6.9 30.1 -15.5
-10.1 -8.9 -10.4
-43.1 -42.5 37.7
-44.2 -43.5 38.7
-10.6 -9.5 -11.1
38.1 38.7 -32.3
=>
6.9 30.1 -15.5
-43.1 -42.5 37.7
-10.6 -9.5 -11.1

-11.8 7.0 -34.7 -30.2 30.0 32.3 2.1 -45.6 -39.6 17.1 -22.9
9.3 -4.0 29.1 23.1 -23.8 -21.7 1.6 39.5 34.7 -15.1 19.5
-10.3 -8.8 -8.7 -11.1 -10.4 -6.6 -7.1 -7.1 -7.0 -11.9 -9.0
12.2 -4.8 36.3 29.5 -28.9 -27.5 1.7 48.7 42.8 -17.7 24.5
8.9 -3.9 27.9 22.1 -22.9 -20.9 1.5 37.8 33.3 -14.6 18.7
-9.6 -9.5 -7.3 -9.2 -11.8 -9.3 -8.1 -5.6 -5.9 -12.2 -8.1
-11.3 6.6 -33.2 -28.8 28.5 30.6 1.9 -43.6 -37.9 16.2 -21.9
12.5 -4.9 35.4 29.8 -27.9 -28.1 0.8 46.9 41.1 -16.3 23.9
=>
-11.8 7.0 -34.7 -30.2 30.0 32.3 2.1 -45.6 -39.6 17.1 -22.9
-10.3 -8.8 -8.7 -11.1 -10.4 -6.6 -7.1 -7.1 -7.0 -11.9 -9.0
8.9 -3.9 27.9 22.1 -22.9 -20.9 1.5 37.8 33.3 -14.6 18.7
-11.3 6.6 -33.2 -28.8 28.5 30.6 1.9 -43.6 -37.9 16.2 -21.9

3.6 -17.7 -19.7 4.3 -16.6 3.7 -41.2 3.7 -16.5 -21.4 -14.5 3.7 -18.6 -13.5 3.7
-9.3 15.0 15.3 -9.8 11.7 -9.4 -24.1 -9.4 11.6 15.6 11.4 -9.5 12.3 11.3 -8.6
1.7 13.3 13.8 1.9 10.5 1.8 -24.3 1.7 10.3 14.0 10.1 1.8 10.8 10.1 2.2
=>
3.6 -17.7 -19.7 4.3 -16.6 3.7 -41.2 3.7 -16.5 -21.4 -14.5 3.7 -18.6 -13.5 3.7
1.7 13.3 13.8 1.9 10.5 1.8 -24.3 1.7 10.3 14.0 10.1 1.8 10.8 10.1 2.2

49.4 44.4 43.6 43.7
56.4 36.3 34.5 33.6
34.9 42.4 45.7 55.5
=>
49.4 44.4 43.6 43.7
34.9 42.4 45.7 55.5

-32.3 -33.1 15.7 4.0
-45.7 -5.8 -5.8 5.4
-18.4 41.6 18.5 20.9
42.8 46.8 -12.2 43.9
6.8 31.7 -20.4 -42.4
40.0 16.5 51.0 24.3
=>
-32.3 -33.1 15.7 4.0
-18.4 41.6 18.5 20.9
6.8 31.7 -20.4 -42.4

2.9 15.9 -5.2
2.8 16.6 -4.3
-1.3 -0.1 2.1
-1.1 27.1 0.4
-20.4 -16.8 44.6
=>
2.9 15.9 -5.2
-1.3 -0.1 2.1
-20.4 -16.8 44.6

-25.6 1.9 23.6 1.9 -51.5 2.0 23.4 -26.5 23.5 2.0
24.0 2.3 -17.5 2.4 -56.4 2.4 -17.7 25.1 -16.7 2.3
-36.1 0.9 31.0 0.8 -36.2 1.0 30.8 -37.2 29.9 1.1
34.1 -1.1 -29.6 -1.2 41.1 -1.4 -29.6 35.3 -28.6 -1.4
=>
-25.6 1.9 23.6 1.9 -51.5 2.0 23.4 -26.5 23.5 2.0
-36.1 0.9 31.0 0.8 -36.2 1.0 30.8 -37.2 29.9 1.1

54.7 23.3
29.5 14.4
39.6 1.0
=>
54.7 23.3
39.6 1.0
---
1.0 17.9 1.3 38.9
1.6 37.3 1.6 -23.1
-3.1 -47.3 -3.1 -23.2
2.3 36.8 2.3 30.2
=>
1.6 37.3 1.6
-3.1 -47.3 -3.1

44.5 -13.2 12.2 -39.6 31.5
8.4 10.5 -54.6 37.4 17.0
-41.2 2.8 -55.3 -3.8 -5.6
42.5 -4.9 -50.1 0.6 20.4
-1.6 -5.5 -8.2 -42.6 54.3
=>
8.4 10.5 -54.6
-41.2 2.8 -55.3

-9.0 -12.1 2.2 -7.6 18.3
6.0 8.8 -21.8 18.4 -22.5
11.9 15.6 -3.0 12.0 -24.6
-9.6 -16.6 15.0 -21.1 40.1
9.5 14.6 -18.5 21.4 -34.0
=>
6.0 8.8 -21.8
11.9 15.6 -3.0

-23.5 -22.2 17.7 7.9 -1.9
-35.8 27.3 50.5 -19.2 -0.1
-35.5 27.1 50.2 -19.0 -0.1
-35.9 27.6 51.4 -19.8 0.0
-35.7 27.0 50.3 -19.1 -0.1
=>
-35.8 27.3 50.5
-35.5 27.1 50.2

6.7 0.0 2.2 35.6 2.2
28.9 8.9 4.4 13.3 4.4
2.2 0.0 8.9 55.6 0.0
=>
28.9 8.9 4.4
2.2 0.0 8.9

0.0 -0.8 -7.1 0.0
-30.1 -12.5 -7.1 -27.2
-6.2 -35.0 18.4 30.7
45.2 -12.5 -7.1 -2.3
=>
-30.1 -12.5 -7.1
-6.2 -35.0 18.4

1.2 -9.2 -48.0 10.3 -14.3
-10.9 42.2 8.4 -24.5 11.8
18.4 -13.9 -32.5 -19.0 24.4
23.0 -41.9 -12.3 1.3 17.8
-17.0 10.9 -22.3 26.8 33.4
=>
-10.9 42.2 8.4
18.4 -13.9 -32.5
---
-32.4 28.2 -18.8
-42.2 35.7 -18.5
-44.8 28.1 -20.6
=>
-18.8 35.7 -44.8

26.3 39.2
-31.3 -39.0
23.7 40.0
-35.7 -43.6
=>
39.2 -31.3

37.7 5.8
45.8 28.9
-14.7 -16.8
44.0 24.6
=>
5.8 45.8

-0.4 -10.1 -10.5 6.6 7.9
-24.9 -41.7 -21.2 23.6 21.1
47.0 40.6 37.8 -32.3 -43.1
=>
7.9 23.6 37.8

-28.2 33.7 10.0 -3.2 -20.9
-1.3 -1.7 -12.2 17.2 5.2
17.9 -18.7 -4.7 -0.7 12.8
-7.7 -56.5 14.2 -30.8 -1.5
=>
-20.9 17.2 -4.7 -56.5

-37.4 17.8
-45.8 27.6
-13.0 -9.5
0.5 1.4
-43.7 28.3
=>
17.8 -45.8
---
13.9 -9.0 -25.7
14.6 -12.7 -23.3
44.6 -39.0 -55.4
29.2 -11.6 -37.8
=>
13.9 -12.7 -55.4

-9.7 26.3 -43.2
13.9 49.4 -35.8
=>
-9.7 49.4

-28.1 -5.3
-44.6 -11.2
33.2 31.5
=>
-28.1 -11.2

57.1 39.1
-17.6 -22.2
14.6 18.2
=>
57.1 -22.2

-48.4 13.0 -35.1 2.3
-3.9 -4.1 -44.8 -4.4
35.8 2.8 38.9 -28.0
-2.1 55.7 -48.8 -45.6
=>
-48.4 -4.1 38.9 -45.6

9.5 6.2 -10.7
27.1 -7.8 39.4
43.0 23.3 42.1
-38.8 -29.2 -39.4
=>
9.5 -7.8 42.1

-1.9 2.9 0.0 -11.5 4.3
-8.8 -16.4 -23.8 -16.5 40.8
-7.4 -7.9 -0.1 -2.8 12.1
-0.7 -2.8 -26.1 -25.2 32.6
-8.0 -7.2 0.9 -4.0 12.5
=>
-1.9 -16.4 -0.1 -25.2 12.5
